m =
-2.76, +3.40, -1.63, -3.43, -1.42, -3.52, -3.05, -3.45
-3.56, +2.78, -2.53, -3.29, -0.69, -3.39, -3.20, -2.93
-2.60, +0.77, -1.77, -2.47, +1.57, -2.75, -1.22, -0.37
-2.44, +2.25, -2.01, -2.75, +0.30, -2.88, -2.72, -2.31
-2.76, +4.02, -1.40, -3.26, -0.87, -3.92, -2.50, -3.17
-3.75, +3.58, -1.51, -3.83, -1.03, -3.39, -3.76, -3.30
-2.17, +3.33, -1.05, -3.84, +0.47, -2.31, -1.59, -1.78
-1.84, +3.04, -0.74, -3.50, -0.94, -2.96, -2.36, -2.91
-1.96, +2.79, -0.58, -2.80, -0.45, -2.58, -1.89, -2.51
-3.46, +3.60, -1.98, -3.92, -1.74, -3.58, -4.02, -3.40
-2.96, +3.84, -1.49, -3.60, -1.06, -3.56, -3.08, -3.50
-3.68, +3.49, -2.96, -2.59, -1.76, -3.91, -3.82, -3.27
+5.22, -4.75, +2.96, +3.99, +1.13, +4.55, +4.85, +2.75
-2.93, +2.71, -1.63, -2.19, -0.09, -2.68, -2.25, -2.34
+5.33, -6.09, +3.71, +6.16, +0.39, +5.93, +5.19, +4.70
Rows and columns are numbered from 1.
Give the entry at row 1, column 3.
A: -1.63
The entry directly above -6.09: +2.71
Give the entry directly below -1.22.
A: -2.72
Give the entry in the top-right corner.
A: -3.45
The maximum -> +6.16
Give the bottom entry of the column that holds the smallest entry.
A: -6.09
Give the entry directly below -3.76.
A: -1.59
Give the entry just left of -0.09.
A: -2.19
The entry in row 1 and column 1 is -2.76
Give the entry at row 1, column 2.
A: +3.40
Give the entry in row 3 and column 3.
A: -1.77
The entry just right of the largest entry: +0.39
The entry in row 2 and column 1 -> -3.56
The entry at row 2, column 3 is -2.53
The entry just right of -0.74: -3.50
The entry just right of -1.51 is -3.83
The entry just right of -2.01 is -2.75
The entry at row 3, column 2 -> +0.77
The bottom-right entry is +4.70
The entry just right of the smallest entry: +3.71
The entry at row 3, column 1 is -2.60
Give the entry just right of +5.22.
A: -4.75
Give the entry just right of +3.33.
A: -1.05
Give the entry directly below -2.60.
A: -2.44
Give the entry directly below -1.03.
A: +0.47
The entry directly below -1.84 -> -1.96

Read these off the row that follows.
1) Which number is the third entry from the right?
2) Which number is the 3rd entry?
array([50, 20, 67, 94])
1) 20
2) 67

7,3,3,1,3,3,3,3,4,4,4,3,4,3,3
4,3,4,6,4,3,4,3,3,4,3,4,3,4,3
6,2,5,3,5,1,5,2,2,3,2,5,2,5,2
6,3,4,3,4,2,4,3,3,3,3,4,3,4,3
5,4,3,3,3,5,3,4,4,4,4,2,4,2,4
7,4,3,4,3,4,3,4,4,4,4,3,4,3,4
6,4,3,3,3,4,3,4,4,4,4,3,4,3,4
8,3,4,2,4,2,4,3,3,4,3,4,3,4,3
6,4,3,3,3,4,3,4,4,4,4,3,4,3,4
4,2,5,7,5,2,5,2,3,3,2,5,2,5,3
8,2,4,1,4,2,4,2,3,3,3,4,2,4,2
6,3,4,3,4,3,4,3,3,4,3,4,3,4,3
4,2,5,6,5,2,5,2,3,3,2,5,2,5,3
Find the largest entry in the first row.
Answer: 7
The entry directly below the centre entry -> 3
Find the entry in the bottom-left corner.
Answer: 4
Find the last entry, reading row by row.
Answer: 3
Find the entry just right of the centre entry.
Answer: 4
The entry in the top-right corner is 3
The third entry from the end, reading row by row is 2
The 4th entry, reading row by row -> 1
The second entry in reading order: 3
Find the entry directly above the centre entry.
Answer: 4
Find the entry at the centre.
Answer: 4
The third entry on the main diagonal -> 5
Find the 5th entry from the end, reading row by row.
Answer: 2
